Below are the code and all the weights of a small trained network. Each question names an input and a class and asks about switching units off, where a switched-off unit gives its printed mean instead of its output.

import numpy as np


def w(rows, s, z=0):
    codes = np.array(rows[::2]) - 128.0
    scale = np.full(codes.shape[1], s)
    scale[-1] = z or s
    return codes * scale


def f(y):
    return y / 2 * (1 + np.tanh(0.7978845608 * (y + 0.044715 * y**3)))


def log_softmax(a):
    a = a - a.max(-1, keepdims=True)
    return a - np.log(np.exp(a).sum(-1, keepdims=True))


def net(x, mask):
    res = np.array(x, float).reshape(1, 4) / 4 @ E
    y = f(res @ A[0][:, :-1].T + A[0][:, -1])
    res = res + np.where(mask, y, B[0][:, -1]) @ B[0][:, :-1]
    return log_softmax(res[-1] @ U[:, :-1].T + U[:, -1])


A, B = {}, {}
E = w([
[32,122,166,158,95,213,141],'x0',
[109,128,106,5,209,137,65],'x1',
[151,207,247,37,114,91,167],'x2',
[96,200,120,147,93,54,25],'x3',
],0.012)
A[0] = w([
[122,152,61,112,186,185,126,177],'neuron 1',
[252,204,138,141,139,76,150,196],'neuron 2',
[94,204,125,67,96,71,55,214],'neuron 3',
[101,135,186,210,25,237,148,180],'neuron 4',
[156,154,61,189,161,153,236,253],'neuron 5',
[190,53,79,178,110,142,95,139],'neuron 6',
[208,75,128,92,120,127,183,142],'neuron 7',
[213,43,91,177,108,58,97,157],'neuron 8',
[104,143,198,92,107,140,166,118],'neuron 9',
[90,163,192,212,90,254,163,153],'neuron 10',
[77,130,132,185,107,76,63,131],'neuron 11',
[99,194,179,147,99,74,73,210],'neuron 12',
[108,188,143,68,94,83,114,136],'neuron 13',
[145,110,148,140,102,190,175,176],'neuron 14',
[144,89,141,60,192,121,151,171],'neuron 15',
],0.0095,0.0041)
B[0] = w([
[123,83,104,147,124,163,104,184],'neuron 1',
[125,186,188,150,158,106,163,220],'neuron 2',
[184,124,181,103,95,144,47,245],'neuron 3',
[83,61,202,160,115,156,160,248],'neuron 4',
[96,125,127,214,124,69,221,223],'neuron 5',
[87,196,67,199,85,143,130,210],'neuron 6',
[133,161,104,117,169,160,161,191],'neuron 7',
[55,233,92,240,147,181,148,219],'neuron 8',
[157,82,143,95,116,172,173,185],'neuron 9',
[42,3,204,141,111,83,151,238],'neuron 10',
[168,133,186,150,73,142,129,199],'neuron 11',
[189,114,235,143,26,182,95,224],'neuron 12',
[193,135,163,91,112,163,99,197],'neuron 13',
[114,67,133,154,153,89,196,190],'neuron 14',
[132,143,83,2,209,113,122,200],'neuron 15',
],0.0091,0.013)
U = w([
[100,153,60,162,71,138,114,175],'0',
[106,91,84,17,195,178,26,209],'1',
[40,57,182,125,92,124,131,150],'2',
[183,129,75,71,163,84,179,51],'3',
[202,173,197,118,5,120,50,156],'4',
[109,210,130,126,161,96,129,160],'5',
[179,170,162,21,97,141,132,60],'6',
[118,152,105,95,120,93,86,4],'7',
],0.012,0.0037)

Each question gives the input, the list of numbers given to net, and the class t.
The units are the neurons (one row each of A and B). Each row of codes is followed by its name. A weight is (code - 128) times the scale printed after its matrix; where a second scale follows, it is the last column's (A, B and U).
mask holds one flag per neuron, in row order. A switched-off neuron (its flag False) gives its mean, the last column of its row in B, instead of its output. The means were averaged over made-up inputs and are rounded, as every weight is.
A unit's drop is (log p(t) with every unit on - log p(t) with that unit switched off) / (log p(t) with every unit on - log p(t) with every unit switched off).
The circuit of an input: a set's keep is (log p(t) with only the set's units on - log p(t) with every unit switched off) / (log p(t) with every unit on - log p(t) with every unit switched off). Starting from the 12 units with the biggest drops (on a tie, the unit counted first), units are removed one at a time, each time the one whose removal leaves the highest keep (on an exact tie, the one counted first), for as long as the keep stays at least 0.8.
circuit, biggest first: the units of the circuit, biggest drop first
top k neurons: the k neurons with the biggest drops, biggest first
drop of u: that unit's drop, to one decimal
input [0,5,1,3], class 4: top neuron : neuron 3
input [-7,-3,-2,3], class 5: circuit, biggest first : neuron 8; neuron 2
input [-5,-4,5,-1], class 5: circuit, biggest first : neuron 2; neuron 3
input [-5,1,6,-6], class 3: top 2 neurons : neuron 12; neuron 3
input [-5,6,-5,-7], class 3: top 2 neurons : neuron 5; neuron 3
input [8,8,6,3], class 4: top 2 neurons : neuron 3; neuron 12
input [-6,5,-7,-5], class 0: top 2 neurons : neuron 6; neuron 8
input [-2,-7,-6,-3], class 0: top 2 neurons : neuron 6; neuron 8
input [0,-7,-7,6], class 0: top 2 neurons : neuron 6; neuron 8
input [-8,2,-4,4], class 5: top 3 neurons : neuron 8; neuron 2; neuron 12
input [-7,-6,8,-3], class 5: top 2 neurons : neuron 2; neuron 3
input [-5,2,-1,0], class 5: drop of neuron 8 : 0.1
input [-5,-2,-6,5], class 0: drop of neuron 9 : 0.0
input [-7,-8,-4,5], class 0: circuit, biggest first : neuron 8
input [-5,8,0,3], class 1: drop of neuron 15 : 0.5
input [8,8,8,4], class 4: drop of neuron 12 : 0.1
